Below are the code and all the weights of a small trained network. Each question names an input and a class and asks about switching units off, where a switched-off unit gives its printed mean instead of its output.

import numpy as np


def w(rows, s, z=0):
    codes = np.array(rows[::2]) - 128.0
    scale = np.full(codes.shape[1], s)
    scale[-1] = z or s
    return codes * scale


def f(y):
    return np.maximum(y, 0)


def log_softmax(a):
    a = a - a.max(-1, keepdims=True)
    return a - np.log(np.exp(a).sum(-1, keepdims=True))


def net(x, mask):
    res = np.array(x, float).reshape(1, 8) / 4 @ E
    y = f(res @ A[0][:, :-1].T + A[0][:, -1])
    res = res + np.where(mask, y, B[0][:, -1]) @ B[0][:, :-1]
    return log_softmax(res[-1] @ U[:, :-1].T + U[:, -1])


A, B = {}, {}
E = w([
[128,130,128],'x0',
[71,247,210],'x1',
[43,155,12],'x2',
[2,19,194],'x3',
[128,130,129],'x4',
[129,127,129],'x5',
[126,127,128],'x6',
[127,129,130],'x7',
],0.0093)
A[0] = w([
[58,60,134,128],'N0',
[80,143,101,156],'N1',
[62,65,115,203],'N2',
[71,59,98,1],'N3',
[180,187,143,52],'N4',
[193,193,137,215],'N5',
[97,209,135,41],'N6',
[73,75,118,188],'N7',
[64,146,217,119],'N8',
[172,146,7,155],'N9',
[88,116,236,127],'N10',
[70,144,103,192],'N11',
[119,113,209,114],'N12',
[241,68,191,167],'N13',
[189,175,123,145],'N14',
[71,67,130,74],'N15',
[71,88,182,159],'N16',
[74,244,156,132],'N17',
[102,128,214,120],'N18',
],0.011,0.0088)
B[0] = w([
[128,152,207,222],'N0',
[87,65,181,185],'N1',
[195,190,154,253],'N2',
[50,35,137,168],'N3',
[190,204,213,160],'N4',
[49,40,111,226],'N5',
[88,81,159,156],'N6',
[188,194,157,231],'N7',
[162,168,74,205],'N8',
[108,97,64,235],'N9',
[151,150,34,211],'N10',
[86,52,105,209],'N11',
[147,175,19,180],'N12',
[107,119,254,235],'N13',
[110,105,169,189],'N14',
[79,61,230,186],'N15',
[157,161,104,219],'N16',
[139,144,248,218],'N17',
[134,154,57,188],'N18',
],0.009,0.011)
U = w([
[104,62,155,67],'0',
[144,156,175,99],'1',
[141,141,8,249],'2',
],0.019,0.0018)

Each question gives the input, the list of numbers given to net, and the class t.
The units are the neurons (one row each of A and B). Each row of codes is followed by its name. A weight is (code - 128) times the scale printed after its matrix; where a second scale follows, it is the last column's (A, B and U).
mask holds one flag per neuron, in row order. A switched-off neuron (its flag False) gives its mean, the last column of its row in B, instead of its output. The means were averaged over made-up inputs and are rounded, as every weight is.
A unit's drop is (log p(t) with every unit on - log p(t) with that unit switched off) / (log p(t) with every unit on - log p(t) with every unit switched off).
The circuit of an input: a set's keep is (log p(t) with only the set's units on - log p(t) with every unit switched off) / (log p(t) with every unit on - log p(t) with every unit switched off). Starting from the 12 units with the biggest drops (on a tie, the unit counted first), units are removed one at a time, each time the one whose removal leaves the highest keep (on an exact tie, the one counted first), for as long as the keep stays at least 0.8.
units of the circuit, in order: the units of the circuit, biggest drop first
unit that matters most: the unit with the biggest drop
k most important neurons: the k neurons with the biggest drops, biggest first
drop of u: that unit's drop, to one decimal
input [7,3,0,7,0,-2,-1,4], class 2: unit that matters most	N10
input [4,3,8,6,-4,-8,1,-1], class 1: 3 most important neurons	[N2; N7; N5]
input [4,2,2,-6,7,5,3,3], class 0: units of the circuit, in order	[N5; N2]
input [-5,5,1,-1,1,6,6,1], class 0: units of the circuit, in order	[N2; N7]
input [5,2,-4,6,-7,-3,-6,7], class 2: units of the circuit, in order	[N10; N12]
input [-4,-8,-1,3,5,-7,-1,4], class 1: units of the circuit, in order	[N5; N2]
input [-7,-6,-7,2,-4,-7,4,-2], class 1: units of the circuit, in order	[N5; N11]
input [4,4,1,-1,5,2,7,6], class 0: units of the circuit, in order	[N2; N7]
input [-1,6,1,-6,-7,5,-5,7], class 0: 4 most important neurons	[N5; N2; N7; N6]
input [-2,2,1,7,-4,-7,0,-6], class 1: 2 most important neurons	[N0; N15]
input [-6,0,2,-4,-5,7,6,0], class 2: 2 most important neurons	[N13; N15]
input [-7,5,-7,2,-2,5,-6,1], class 2: 2 most important neurons	[N10; N12]
input [-8,-4,-2,8,-7,-1,5,-5], class 1: 2 most important neurons	[N2; N7]
input [2,1,2,3,-6,-4,-2,-1], class 1: units of the circuit, in order	[N5]
input [-1,-6,3,0,-2,-5,-7,1], class 2: 3 most important neurons	[N13; N17; N9]
input [-7,2,2,7,-8,2,6,-2], class 1: 2 most important neurons	[N0; N15]
input [1,-1,-8,8,4,5,8,-1], class 1: 3 most important neurons	[N13; N0; N15]
input [7,-1,-6,-7,1,0,4,-3], class 0: 3 most important neurons	[N5; N2; N7]
input [3,-1,-5,-4,-6,6,2,3], class 0: 3 most important neurons	[N5; N2; N7]
input [5,7,4,8,0,2,-8,-2], class 1: unit that matters most	N17
input [2,1,-2,6,-7,-2,2,-5], class 2: drop of N9	0.0
input [1,-2,-1,-6,2,2,-6,-5], class 0: drop of N5	0.2
input [-7,3,-3,4,-6,2,6,4], class 2: drop of N10	0.1
